Below is a small trained network, with its code and all its weights. Each question gives an input and a class and asks what happens when units are switched off, that is, made to give their printed mean instead of their output.

import numpy as np


def w(rows, s, z=0):
    codes = np.array(rows[::2]) - 128.0
    scale = np.full(codes.shape[1], s)
    scale[-1] = z or s
    return codes * scale


def f(y):
    return y / 2 * (1 + np.tanh(0.7978845608 * (y + 0.044715 * y**3)))


def log_softmax(a):
    a = a - a.max(-1, keepdims=True)
    return a - np.log(np.exp(a).sum(-1, keepdims=True))


def net(x, mask):
    res = np.array(x, float).reshape(1, 8) / 4 @ E
    y = f(res @ A[0][:, :-1].T + A[0][:, -1])
    res = res + np.where(mask, y, B[0][:, -1]) @ B[0][:, :-1]
    return log_softmax(res[-1] @ U[:, :-1].T + U[:, -1])


A, B = {}, {}
E = w([
[94,182,150,205,210,51,59,145,96,180,71,144],'x0',
[127,122,128,119,130,128,128,126,124,133,122,128],'x1',
[128,133,130,134,130,131,133,131,129,123,134,131],'x2',
[127,124,120,131,129,128,119,124,130,127,131,126],'x3',
[120,111,188,201,49,250,58,126,59,220,109,153],'x4',
[144,188,206,77,124,159,55,37,90,65,148,102],'x5',
[45,88,163,179,124,135,170,90,147,59,71,129],'x6',
[70,214,77,80,109,209,99,174,99,86,66,113],'x7',
],0.015)
A[0] = w([
[148,70,184,167,125,102,110,75,149,192,175,88,19],'N0',
[155,131,201,128,100,119,92,39,72,106,171,122,64],'N1',
[106,146,73,78,135,150,129,172,117,116,91,133,71],'N2',
[58,201,69,95,107,241,101,190,93,126,66,118,34],'N3',
[161,41,96,77,4,255,191,106,151,110,191,118,2],'N4',
[238,165,98,95,97,149,86,168,114,249,186,116,23],'N5',
[114,45,55,185,108,134,186,229,152,204,112,161,24],'N6',
[102,150,158,191,188,131,72,142,100,197,85,147,42],'N7',
[198,4,208,167,148,96,146,76,135,182,187,176,62],'N8',
[27,57,193,212,90,164,179,70,161,82,56,120,29],'N9',
[128,121,128,135,89,187,138,123,118,184,118,134,52],'N10',
[123,81,191,195,50,228,73,144,72,201,119,151,34],'N11',
],0.01,0.0091)
B[0] = w([
[118,103,113,168,42,150,165,121,131,139,115,144,183],'N0',
[104,204,170,90,100,170,98,117,114,76,90,90,200],'N1',
[164,79,131,152,80,126,152,67,178,170,144,132,163],'N2',
[147,101,133,197,2,160,213,160,139,140,91,153,215],'N3',
[62,174,177,214,207,30,77,108,105,183,90,129,233],'N4',
[137,120,51,75,199,187,131,168,72,160,153,222,199],'N5',
[124,186,229,63,115,174,53,80,95,38,113,53,221],'N6',
[62,166,196,169,180,46,106,107,135,197,131,146,206],'N7',
[128,110,96,182,21,168,191,167,169,147,84,130,231],'N8',
[198,133,28,69,193,185,93,191,71,185,205,227,222],'N9',
[139,108,132,127,135,109,136,134,168,92,183,112,169],'N10',
[156,76,92,65,168,62,157,98,188,48,151,47,254],'N11',
],0.0099,0.025)
U = w([
[143,112,123,196,37,158,191,133,162,160,109,140,151],'0',
[92,167,162,218,205,15,96,120,128,188,100,137,197],'1',
[152,117,60,29,182,2,225,115,243,39,144,84,178],'2',
[126,190,228,57,86,253,45,84,84,83,111,83,104],'3',
[156,137,51,80,185,191,127,156,73,178,166,211,1],'4',
],0.0095,0.0034)

Each question gives the input, the list of numbers given to net, and the class t.
The units are the neurons (one row each of A and B). Each row of codes is followed by its name. A weight is (code - 128) times the scale printed after its matrix; where a second scale follows, it is the last column's (A, B and U).
mask holds one flag per neuron, in row order. A switched-off neuron (its flag False) gives its mean, the last column of its row in B, instead of its output. The means were averaged over made-up inputs and are rounded, as every weight is.
A unit's drop is (log p(t) with every unit on - log p(t) with that unit switched off) / (log p(t) with every unit on - log p(t) with every unit switched off).
The circuit of an input: a set's keep is (log p(t) with only the set's units on - log p(t) with every unit switched off) / (log p(t) with every unit on - log p(t) with every unit switched off). Starting from all 12 units, units are removed one at a time, each time the one whose removal leaves the highest keep (on an exact tie, the one counted first), for as long as the keep stays at least 0.8.
units of the circuit, in order: the units of the circuit, biggest drop first
top k neurons: the k neurons with the biggest drops, biggest first
drop when u is switched off: that unit's drop, to one decimal
input [-5,-1,1,-7,5,7,-8,-3], class 4: top neuron : [N5]
input [7,7,-1,8,-3,-3,-1,7], class 0: top 3 neurons : [N3 N4 N2]
input [-3,5,-3,0,-6,7,7,-4], class 3: top 2 neurons : [N11 N1]
input [7,8,-8,-4,5,5,-4,1], class 1: top 2 neurons : [N7 N6]
input [7,-5,5,-7,5,-2,-8,4], class 4: top 2 neurons : [N5 N4]
input [-4,6,-3,-6,3,-8,6,7], class 3: top 3 neurons : [N6 N8 N0]
input [-5,8,3,3,-4,-2,-1,2], class 1: units of the circuit, in order : [N11 N4]
input [-7,6,6,7,-7,-2,-8,5], class 4: top 3 neurons : [N11 N5 N7]
input [3,-7,2,0,8,-4,6,7], class 2: top 2 neurons : [N11 N8]
input [-6,-2,5,4,0,5,-2,1], class 1: top 2 neurons : [N4 N6]
input [5,-6,5,-2,5,3,-6,-7], class 0: top 4 neurons : [N8 N9 N0 N4]
input [-2,0,3,6,6,4,-7,-6], class 4: top 4 neurons : [N5 N3 N6 N2]
input [6,0,-3,-7,4,-4,7,6], class 4: top 4 neurons : [N9 N4 N8 N0]
input [-8,6,-5,-2,7,4,7,-4], class 1: units of the circuit, in order : [N4]
input [-5,7,8,5,3,-6,4,-1], class 3: top 2 neurons : [N6 N7]
input [-2,-7,-4,8,4,3,4,3], class 2: top 2 neurons : [N11 N6]
input [-8,-3,1,8,-8,5,-5,3], class 1: units of the circuit, in order : [N4 N11]
input [-1,8,3,-1,3,-1,-1,1], class 2: drop when N9 is switched off : 0.2
input [4,-8,-3,3,8,-2,3,2], class 2: drop when N11 is switched off : 1.1
input [3,-6,-4,-3,7,7,5,6], class 2: drop when N11 is switched off : 1.0
input [-8,-6,6,8,4,7,6,8], class 0: units of the circuit, in order : [N3]
input [6,5,-7,-2,5,3,3,6], class 0: drop when N8 is switched off : 0.0
